Below are the code and all the weights of a small trained network. Each question names an input and a target symbol and asks about switching units off, where a switched-off unit gives its printed mean instead of its output.

import numpy as np


def w(rows, s, z=0):
    codes = np.array(rows[::2]) - 128.0
    scale = np.full(codes.shape[1], s)
    scale[-1] = z or s
    return codes * scale


def f(y):
    return np.maximum(y, 0)


def softmax(a):
    e = np.exp(a - a.max(-1, keepdims=True))
    return e / e.sum(-1, keepdims=True)


def log_softmax(a):
    a = a - a.max(-1, keepdims=True)
    return a - np.log(np.exp(a).sum(-1, keepdims=True))


def net(x, mask):
    ids = ['ΓΘΞΠβελμφψω'.index(c) for c in x.split()]
    T = len(ids)
    res = E[ids] + P[:T]
    u = 0
    for l in range(2):
        q, k, v = (res @ M[l].T for M in (Q, K, V))
        z = softmax(np.where(np.tri(T) > 0, q @ k.T / 4**0.5, -1e9)) @ v
        res = res + np.where(mask[u], z, O[l][:, -1]) @ O[l][:, :-1]
        u += 1
        y = f(res @ A[l][:, :-1].T + A[l][:, -1])
        res = res + np.where(mask[u : u + 8], y, B[l][:, -1]) @ B[l][:, :-1]
        u += 8
    return log_softmax(res[-1] @ U[:, :-1].T + U[:, -1])


Q, K, V, O, A, B = {}, {}, {}, {}, {}, {}
E = w([
[209,159,152,155,122,164,84,56,125,130,83],'Γ',
[157,184,147,142,38,141,115,202,73,36,62],'Θ',
[188,86,172,169,107,73,135,105,154,116,64],'Ξ',
[157,111,139,112,128,71,83,213,1,100,143],'Π',
[133,177,109,110,50,163,110,61,165,123,79],'β',
[187,144,126,76,46,178,98,171,56,112,209],'ε',
[116,134,121,109,61,55,185,190,179,131,79],'λ',
[149,84,147,85,159,65,54,100,142,110,36],'μ',
[194,223,156,166,110,88,204,114,176,207,139],'φ',
[141,199,134,61,156,101,134,149,119,156,52],'ψ',
[123,151,117,72,139,81,96,59,155,224,155],'ω',
],0.011)
P = w([
[106,99,125,179,182,178,114,180,159,161,118],'0',
[187,95,58,173,138,134,117,146,110,180,78],'1',
[151,124,130,103,181,144,175,150,163,114,107],'2',
[55,130,179,149,150,154,93,196,139,184,118],'3',
[208,93,79,110,101,106,129,133,102,173,75],'4',
[145,152,145,88,165,120,157,128,162,87,132],'5',
[80,141,204,117,131,124,84,174,131,170,107],'6',
[206,112,95,99,79,73,111,111,93,152,82],'7',
[138,175,158,75,159,101,152,105,160,61,154],'8',
[88,156,224,105,118,95,87,162,124,154,109],'9',
[219,115,107,75,60,44,103,112,88,140,86],'10',
[131,206,163,61,148,85,146,74,164,41,177],'11',
[98,171,248,82,91,83,78,152,120,151,124],'12',
[205,133,124,65,33,33,86,97,92,130,82],'13',
],0.011)
Q[0] = w([
[23,114,171,190,147,221,83,163,176,183,146],'L0H0',
[28,80,35,248,234,230,171,132,150,71,210],'L0H0',
[127,103,59,141,169,154,215,85,157,52,167],'L0H0',
[46,165,254,148,174,164,127,146,163,84,178],'L0H0',
],0.0099)
K[0] = w([
[183,55,12,192,122,190,133,137,183,202,60],'L0H0',
[87,45,58,243,225,253,130,204,162,161,129],'L0H0',
[63,100,156,173,187,243,146,203,162,46,177],'L0H0',
[195,47,26,234,89,148,109,174,120,51,80],'L0H0',
],0.0069)
V[0] = w([
[126,2,143,173,117,125,118,48,119,133,201],'L0H0',
[153,178,185,118,99,63,151,101,114,147,147],'L0H0',
[156,199,181,134,187,129,172,181,94,105,97],'L0H0',
[143,139,161,213,168,124,230,128,163,213,158],'L0H0',
],0.0084)
O[0] = w([
[144,55,168,39,118,130,158,66,75,148,98,2],'L0H0',
[123,253,143,87,110,100,102,148,131,143,142,187],'L0H0',
[148,208,128,199,182,97,109,176,116,78,112,183],'L0H0',
[135,213,183,182,150,94,233,58,54,147,147,87],'L0H0',
],0.0072,0.0085)
A[0] = w([
[189,155,132,130,142,170,128,100,202,122,160,246],'L0N0',
[113,101,165,156,88,126,62,179,59,168,163,242],'L0N1',
[75,172,74,106,145,91,155,140,181,171,85,128],'L0N2',
[140,128,131,101,130,98,165,115,187,70,135,249],'L0N3',
[217,132,41,149,30,74,111,151,87,153,85,148],'L0N4',
[93,124,175,185,79,126,143,153,182,100,86,253],'L0N5',
[89,141,110,106,167,61,124,132,160,179,56,227],'L0N6',
[110,153,254,123,120,126,133,134,128,135,124,195],'L0N7',
],0.0075,0.0027)
B[0] = w([
[120,166,116,106,147,205,108,139,208,92,96,199],'L0N0',
[112,137,140,95,149,166,106,209,118,127,90,201],'L0N1',
[144,131,121,162,126,134,118,141,181,144,207,225],'L0N2',
[132,90,122,61,124,80,150,178,191,84,134,182],'L0N3',
[255,128,115,127,52,129,102,106,114,112,120,254],'L0N4',
[120,136,153,134,108,134,169,191,158,125,66,214],'L0N5',
[158,130,137,127,135,88,96,150,176,202,176,240],'L0N6',
[125,166,222,82,118,139,164,132,173,137,145,183],'L0N7',
],0.0081,0.0085)
Q[1] = w([
[121,137,94,62,165,136,117,137,197,2,105],'L1H0',
[213,144,45,133,99,89,129,106,104,116,122],'L1H0',
[137,128,180,144,19,144,62,158,96,251,67],'L1H0',
[11,88,119,214,155,96,203,22,27,131,172],'L1H0',
],0.0071)
K[1] = w([
[111,136,121,78,107,157,124,171,45,40,90],'L1H0',
[19,122,172,28,195,148,104,169,253,120,202],'L1H0',
[186,152,133,132,63,20,4,23,242,180,145],'L1H0',
[113,71,90,222,176,175,197,100,148,187,80],'L1H0',
],0.0051)
V[1] = w([
[139,119,134,130,216,102,85,124,81,136,74],'L1H0',
[139,104,183,141,86,73,152,160,121,71,16],'L1H0',
[143,156,148,135,97,254,114,117,88,86,126],'L1H0',
[113,144,129,140,144,137,118,67,175,133,36],'L1H0',
],0.0097)
O[1] = w([
[117,187,147,97,129,85,14,50,124,139,24,3],'L1H0',
[96,44,159,205,115,65,142,103,125,51,104,232],'L1H0',
[189,121,119,77,230,173,122,95,129,2,187,104],'L1H0',
[141,104,226,112,47,170,43,85,166,128,199,26],'L1H0',
],0.0093,0.0055)
A[1] = w([
[2,161,112,154,199,64,174,122,125,57,89,236],'L1N0',
[42,55,233,20,109,158,93,144,179,146,108,211],'L1N1',
[60,117,107,104,188,95,166,161,128,69,86,234],'L1N2',
[68,189,142,112,163,123,185,184,149,204,114,252],'L1N3',
[5,127,240,185,143,82,123,153,144,77,92,239],'L1N4',
[48,192,197,93,185,205,160,170,189,167,185,229],'L1N5',
[192,121,185,112,45,105,180,83,139,138,150,232],'L1N6',
[135,150,85,76,111,195,186,154,119,127,213,109],'L1N7',
],0.0061,0.0021)
B[1] = w([
[116,107,74,116,63,102,156,62,154,152,145,206],'L1N0',
[254,129,99,223,125,162,118,106,137,237,157,174],'L1N1',
[127,142,69,97,121,96,118,73,118,186,130,213],'L1N2',
[88,166,142,61,154,83,127,135,106,55,73,249],'L1N3',
[59,169,116,125,191,99,116,100,85,121,193,222],'L1N4',
[118,13,198,95,80,183,157,165,171,104,88,244],'L1N5',
[126,122,165,85,122,120,148,91,56,123,187,203],'L1N6',
[119,154,101,163,128,93,151,117,76,160,78,198],'L1N7',
],0.0077,0.012)
U = w([
[166,139,195,93,122,153,59,101,140,84,192,141],'Γ',
[96,139,114,185,142,130,95,129,150,77,217,140],'Θ',
[161,184,190,177,162,98,172,82,70,143,201,177],'Ξ',
[82,191,94,48,118,92,118,58,78,178,101,253],'Π',
[143,23,86,217,90,182,192,168,158,165,153,36],'β',
[189,93,92,51,172,153,165,141,136,100,120,103],'ε',
[55,90,116,168,117,111,171,148,101,152,137,139],'λ',
[154,207,83,253,138,140,84,172,185,181,152,121],'μ',
[121,162,202,97,134,132,153,110,96,86,141,76],'φ',
[91,120,164,147,148,133,49,183,158,84,46,94],'ψ',
[121,36,157,62,49,124,104,82,153,162,59,72],'ω',
],0.007,0.003)

Each question gives the input, a string of symbols that net reads in full, and the target symbol t.
The units are the heads (4 rows each of Q, K, V and O) and the neurons (one row each of A and B). Each row of codes is followed by its name. A weight is (code - 128) times the scale printed after its matrix; where a second scale follows, it is the last column's (O, A, B and U).
mask holds one flag per unit, layer by layer, with each layer's heads first. A switched-off unit (its flag False) gives its mean, the last column of its rows in O or B, instead of its output. The means were averaged over made-up inputs and are rounded, as every weight is.
A unit's drop is (log p(t) with every unit on - log p(t) with that unit switched off) / (log p(t) with every unit on - log p(t) with every unit switched off).
The circuit of an input: a set's keep is (log p(t) with only the set's units on - log p(t) with every unit switched off) / (log p(t) with every unit on - log p(t) with every unit switched off). Starting from the 12 units with the biggest drops (on a tie, the unit counted first), units are removed one at a time, each time the one whose removal leaves the highest keep (on an exact tie, the one counted first), for as long as the keep stays at least 0.8.
units of the circuit, in order: the units of the circuit, biggest drop first
top k neurons: the k neurons with the biggest drops, biggest first
k most important neurons of layer l: the k neurons of layer l with the biggest drops, biggest first
input ψ Π Ξ Γ ε ψ Ξ β ψ ε, target β: 2 most important neurons of layer 1 => (L1N1, L1N3)
input ψ ψ Π λ λ λ Γ λ, target β: units of the circuit, in order => (L1H0, L0N4)
input ω Π ε Π ψ Ξ λ λ Ξ ψ λ φ, target Π: 3 most important neurons of layer 0 => (L0N1, L0N4, L0N0)
input ω ε μ ψ μ ψ μ β, target μ: units of the circuit, in order => (L0H0, L1N5)
input ε ε ε Π Θ ψ Ξ ε Θ Ξ ω ω, target Θ: top 2 neurons => (L0N5, L0N3)
input ψ ψ ε ψ Θ, target μ: units of the circuit, in order => (L1N5, L0H0)
input μ ε β ψ ψ ψ ω ψ ψ ψ μ, target μ: units of the circuit, in order => (L0H0, L1N5)
input ψ φ ε β ψ ε ε Θ Θ Ξ ω ε Ξ, target ω: units of the circuit, in order => (L0H0)
input ω ψ λ, target λ: 2 most important neurons of layer 1 => (L1N3, L1N4)
input ψ ψ λ β μ ψ ω, target μ: top 2 neurons => (L1N1, L0N4)
input ε Π ψ ψ ω φ Γ ψ ω, target Π: top 3 neurons => (L0N4, L0N0, L1N0)
input λ λ ψ Γ ψ Ξ, target Ξ: 2 most important neurons of layer 0 => (L0N3, L0N2)
input ψ ψ ω Θ ε Ξ Π ψ ψ λ Π Γ Π λ, target β: top 3 neurons => (L0N4, L0N6, L0N3)
input ψ φ μ Π ψ Θ, target Θ: most important neuron of layer 1 => (L1N4)
input Ξ ψ ω Π ε ψ, target ε: units of the circuit, in order => (L0N4, L1H0)
input ω ε μ φ Γ λ ε ψ ω ψ Ξ, target Π: top 3 neurons => (L1N5, L0N3, L1N6)
input ψ Ξ Π Θ ψ ψ Ξ Ξ φ φ Θ μ β, target Θ: units of the circuit, in order => (L1H0, L0N4, L1N4)
input ε λ ε Ξ, target λ: top 2 neurons => (L0N4, L1N4)
input μ ψ β ε ε ψ ε λ ω ψ Θ, target Π: 2 most important neurons of layer 0 => (L0N3, L0N5)
input Π ψ ε μ λ Π ε Γ, target ε: units of the circuit, in order => (L1H0)
input ψ φ λ μ β ω ψ ψ ψ Ξ, target ψ: top 2 neurons => (L1N3, L0N5)
input ε Θ ψ ε ψ ε Π Π ε ω ε, target Π: top 2 neurons => (L1N5, L0N6)
input ψ ω ε μ, target ω: 2 most important neurons of layer 1 => (L1N5, L1N3)
input λ Ξ Π λ φ ω β β β ψ ω Γ ε, target ω: 3 most important neurons of layer 1 => (L1N5, L1N3, L1N4)
input λ Ξ ψ ψ Ξ λ ω ψ Ξ Π ψ ψ ψ, target ψ: top 2 neurons => (L1N3, L1N5)
input μ ε ψ λ β λ ψ, target β: top 2 neurons => (L0N4, L1N1)
input λ μ Π ψ Θ Ξ ψ β Ξ ω β Θ ψ ε, target μ: top 3 neurons => (L0N7, L0N6, L1N5)
input ψ ψ ε λ Π Ξ ε, target Π: top 2 neurons => (L0N4, L1N2)
